Look-ups in named tables: a row name and a column name give one cell, copied from the table.

Table baro
        kunina  konubi  nodona  mugezi  sug  rosi  muzom  mibile  ravigon  zoz
ris        0.8     0.9     0.2     0.7  0.9   0.9    0.4     0.9      0.7  0.7
zuvade     0.4     0.4     0.8     0.7  0.8   0.6    0.3     0.6      0.9  0.6
nimat      0.4     0.0     0.5     0.5  0.3   0.2    0.6     0.5      0.7  0.7
siko       0.7     0.7     0.6     0.6  0.9   0.8    0.2     0.5      0.5  0.5
fak        0.5     0.8     0.5     0.2  0.1   0.5    0.8     0.5      0.1  0.5
gezuge     0.4     0.4     0.8     0.6  0.8   0.6    0.3     0.6      0.9  0.7
ruz        0.7     0.2     0.1     0.8  0.8   0.5    0.4     1.0      1.0  0.8

kunina of gezuge: 0.4
mibile of nimat: 0.5
mugezi of fak: 0.2
muzom of ris: 0.4
ravigon of nimat: 0.7
sug of siko: 0.9
sug of zuvade: 0.8
kunina of nimat: 0.4
nodona of ruz: 0.1
Row with the largest muzom: fak

nuf:
,rov,mupi,gug,duson,relakik,fem,vunide,befidi,popo
remukaz,0.39,0.55,0.36,0.32,0.50,0.58,0.68,0.56,0.41
rikoni,0.30,0.28,0.36,0.38,0.57,0.44,0.57,0.28,0.42
vus,0.64,0.44,0.42,0.45,0.57,0.41,0.67,0.59,0.47
zome,0.52,0.71,0.47,0.81,0.29,0.57,0.33,0.83,0.37
banodod,0.46,0.29,0.43,0.34,0.60,0.67,0.70,0.24,0.35
zakopi,0.78,0.55,0.55,0.67,0.55,0.37,0.57,0.43,0.52
tipet,0.54,0.51,0.33,0.42,0.55,0.61,0.74,0.48,0.35
feg,0.42,0.46,0.38,0.37,0.65,0.61,0.69,0.59,0.37
mupagog,0.75,0.65,0.40,0.35,0.28,0.60,0.74,0.37,0.25
nubup,0.74,0.83,0.92,0.45,0.45,0.46,0.12,0.56,0.71
libuza,0.51,0.48,0.48,0.76,0.82,0.21,0.50,0.70,0.78
kibalo,0.44,0.51,0.50,0.65,0.74,0.44,0.55,0.57,0.71

vunide of tipet is 0.74
befidi of zakopi is 0.43
relakik of banodod is 0.60
gug of tipet is 0.33
gug of banodod is 0.43
fem of zakopi is 0.37
popo of libuza is 0.78
relakik of vus is 0.57
mupi of tipet is 0.51
popo of kibalo is 0.71
rov of libuza is 0.51
relakik of kibalo is 0.74
fem of rikoni is 0.44
duson of zakopi is 0.67
relakik of tipet is 0.55
fem of libuza is 0.21
popo of rikoni is 0.42
fem of tipet is 0.61
mupi of zome is 0.71
Row with the largest duson: zome

Table punuzat
          vana    tur    vun   nimi  pevumi  tizilu    sor    zok
tozo       6.8   71.1   44.9   20.0   -42.4     3.2   86.2   54.0
sotibod   -0.2  -45.7  -57.6   76.3    23.8   -31.3  -28.1  -40.0
bef       92.6   34.0  -20.0   33.0    -8.5   -24.6   44.4   48.4
zad       63.8  -15.6  -33.1   43.1    67.7    77.5  -34.9    5.5
zala     -32.1   -1.2  -22.1  -16.7     5.2    50.5  -81.5  -30.7
gose      53.3   -5.3  -17.2    0.9    -7.7   -99.6    6.4    9.8
mutame   -11.0    5.4  -13.2  -95.9    -5.2    37.2   -6.2  -34.2
nilab     97.8  -19.2  -40.4  -41.4    58.3    45.1   29.0   -4.8

What is the vana of mutame in punuzat?
-11.0
What is the tizilu of bef in punuzat?
-24.6
What is the zok of mutame in punuzat?
-34.2
What is the vun of gose in punuzat?
-17.2
What is the vana of zala in punuzat?
-32.1
What is the zok of gose in punuzat?
9.8
What is the zok of sotibod in punuzat?
-40.0
What is the vana of sotibod in punuzat?
-0.2
Row with the largest tur: tozo

bemiki.csv
,damep,larot,foriki,tem
vuv,-21.557,-3.132,15.469,15.528
rosu,97.470,69.125,24.286,3.588
tesor,-43.176,80.024,13.162,10.541
mab,3.032,-63.537,8.742,14.450
zap,27.425,8.893,8.152,6.309
pur,81.116,49.576,7.635,4.145
mula,-33.273,78.217,2.589,14.479
tonopel,22.613,-77.854,8.270,8.393
maded,83.951,-9.483,13.343,20.297

What is the larot of mula in bemiki?
78.217
What is the larot of tonopel in bemiki?
-77.854
What is the larot of mab in bemiki?
-63.537
What is the larot of rosu in bemiki?
69.125
What is the tem of mab in bemiki?
14.450
What is the foriki of maded in bemiki?
13.343
What is the tem of rosu in bemiki?
3.588
What is the damep of zap in bemiki?
27.425
What is the larot of pur in bemiki?
49.576

tirok =
|  | zor | zuserol | gemiz | zenelag | degim |
|---|---|---|---|---|---|
| viteb | 30586 | 52317 | 43251 | 66149 | 53759 |
| miteni | 23713 | 22863 | 97980 | 53361 | 54452 |
| reriraf | 47180 | 78456 | 42144 | 52338 | 54759 |
| zege | 69774 | 61088 | 65683 | 52453 | 57658 |
| gog | 70779 | 85673 | 80753 | 42234 | 56134 |
| tivopid | 17049 | 58426 | 87744 | 53944 | 54282 |
| dugo | 56169 | 23881 | 89739 | 46404 | 53226 |
| gomamat | 18361 | 60550 | 74315 | 53702 | 53451 |
| lar | 48473 | 46494 | 39382 | 51916 | 56420 |
| vupova | 41964 | 39111 | 57101 | 57049 | 49448 |
| rogi | 51129 | 74489 | 70855 | 51677 | 56169 |

gog, degim: 56134
reriraf, zor: 47180
gomamat, zuserol: 60550
dugo, zor: 56169
rogi, zor: 51129
vupova, degim: 49448
dugo, gemiz: 89739
rogi, gemiz: 70855
lar, degim: 56420
miteni, zor: 23713
dugo, degim: 53226
zege, degim: 57658
reriraf, degim: 54759
lar, zenelag: 51916

Table kom
         tizu  sobugu  giv  tazog  dizek  kob  zom  manot  tileme
zesu       52     197  138     99    177  167  149     49     166
bebak     116     171   66    167    107  123   62    165     176
sez       145      41  128     92    102  126  148     99      56
fakov      95     115   91    150    128   92   66    140     140
livu      197     124   24    153      1   87   58    225     206
mul       117      89   86    149    123   84   80    139     120
pamutek   133     176   35    161     77  132   64    200     206
fetimul    20     208  142     91    202  150  138     49     164
virasid   112      97   84    139    123   84   88    135     136

What is the tizu of sez in kom?
145
What is the sobugu of bebak in kom?
171
What is the tazog of zesu in kom?
99
What is the tazog of livu in kom?
153
What is the tizu of pamutek in kom?
133
What is the tizu of livu in kom?
197
What is the manot of fetimul in kom?
49
What is the zom of mul in kom?
80
What is the tileme of fetimul in kom?
164
What is the zom of zesu in kom?
149
What is the tileme of pamutek in kom?
206
What is the tizu of bebak in kom?
116
What is the kob of zesu in kom?
167
What is the sobugu of livu in kom?
124
What is the tazog of mul in kom?
149
What is the sobugu of fetimul in kom?
208
What is the tazog of pamutek in kom?
161
Row with the largest kob: zesu

sisi
|  | milat | fufak | duk | saf |
|---|---|---|---|---|
| gevav | 633 | 308 | 240 | 687 |
| bet | 544 | 338 | 219 | 632 |
| boti | 384 | 240 | 700 | 798 |
| bes | 295 | 538 | 276 | 341 |

bet, fufak: 338
bes, duk: 276
bet, milat: 544
gevav, duk: 240
boti, saf: 798
boti, fufak: 240
bet, saf: 632
gevav, fufak: 308
boti, milat: 384
bes, milat: 295
gevav, milat: 633

doligoz:
|  | som | tol | nuvatun | pugazu |
|---|---|---|---|---|
| nid | 4.2 | 1.9 | 1.4 | 1.4 |
| zov | -2.6 | -1.6 | 1.5 | -2.0 |
| mis | 0.1 | -2.7 | -5.2 | 3.0 |
| ses | -4.1 | -0.6 | 2.9 | 9.4 |
| vigisuf | 4.2 | 2.0 | 1.5 | 1.4 |

zov, nuvatun: 1.5
ses, som: -4.1
vigisuf, tol: 2.0
ses, nuvatun: 2.9
vigisuf, pugazu: 1.4
zov, pugazu: -2.0
vigisuf, nuvatun: 1.5
ses, tol: -0.6
zov, tol: -1.6
zov, som: -2.6
nid, tol: 1.9
mis, som: 0.1
mis, tol: -2.7
nid, som: 4.2
ses, pugazu: 9.4
mis, nuvatun: -5.2

fidonof
|  | dibosom | kef | bis | nor | doban | gos |
|---|---|---|---|---|---|---|
| rava | 3.6 | 4.8 | 6.4 | 7.8 | 5.6 | 4.2 |
| raf | 2.4 | 4.1 | 3.6 | 6.8 | 7.0 | 4.8 |
| birok | 2.0 | 5.7 | 5.9 | 5.7 | 5.8 | 5.4 |

nor of birok is 5.7
bis of birok is 5.9
bis of raf is 3.6
gos of rava is 4.2
dibosom of raf is 2.4
kef of birok is 5.7
dibosom of rava is 3.6
nor of rava is 7.8
nor of raf is 6.8
doban of birok is 5.8
doban of rava is 5.6
gos of birok is 5.4
kef of rava is 4.8
bis of rava is 6.4
doban of raf is 7.0
gos of raf is 4.8
kef of raf is 4.1

kalu:
         rud  savego  mor  boliri  samafi
meleke    64     185   62     190      69
zon      119     118  141     215      20
radip     56     204   44     160     113
tosa     211      61  230     131     127
ruv       61     210   41     132     153
pavovet  213      65  229     119     146
dun       57     205   43     156     120
mutiguk  118     181   91      66     241
zube      95     144  109     214      27
lesigu   214      69  226     107     163
bur      205      90  205      78     209
dogobin  214      69  226     109     160

What is the boliri of dun in kalu?
156
What is the rud of meleke in kalu?
64
What is the samafi of mutiguk in kalu?
241
What is the savego of dun in kalu?
205
What is the savego of mutiguk in kalu?
181
What is the rud of ruv in kalu?
61
What is the rud of dogobin in kalu?
214
What is the mor of zube in kalu?
109

puz =
,mobilo,fopines,lel,zosor,mezas,laselo,sufevub,boz
zuvive,56,70,101,35,215,105,38,3
fegas,170,103,133,133,171,219,196,152
peg,202,132,74,219,65,120,243,194

mezas of zuvive = 215
fopines of peg = 132
lel of fegas = 133
mobilo of fegas = 170
boz of zuvive = 3
boz of fegas = 152
zosor of zuvive = 35
laselo of peg = 120
sufevub of fegas = 196
mobilo of peg = 202
laselo of fegas = 219
zosor of peg = 219
sufevub of zuvive = 38
lel of zuvive = 101
lel of peg = 74
mezas of fegas = 171
fopines of fegas = 103

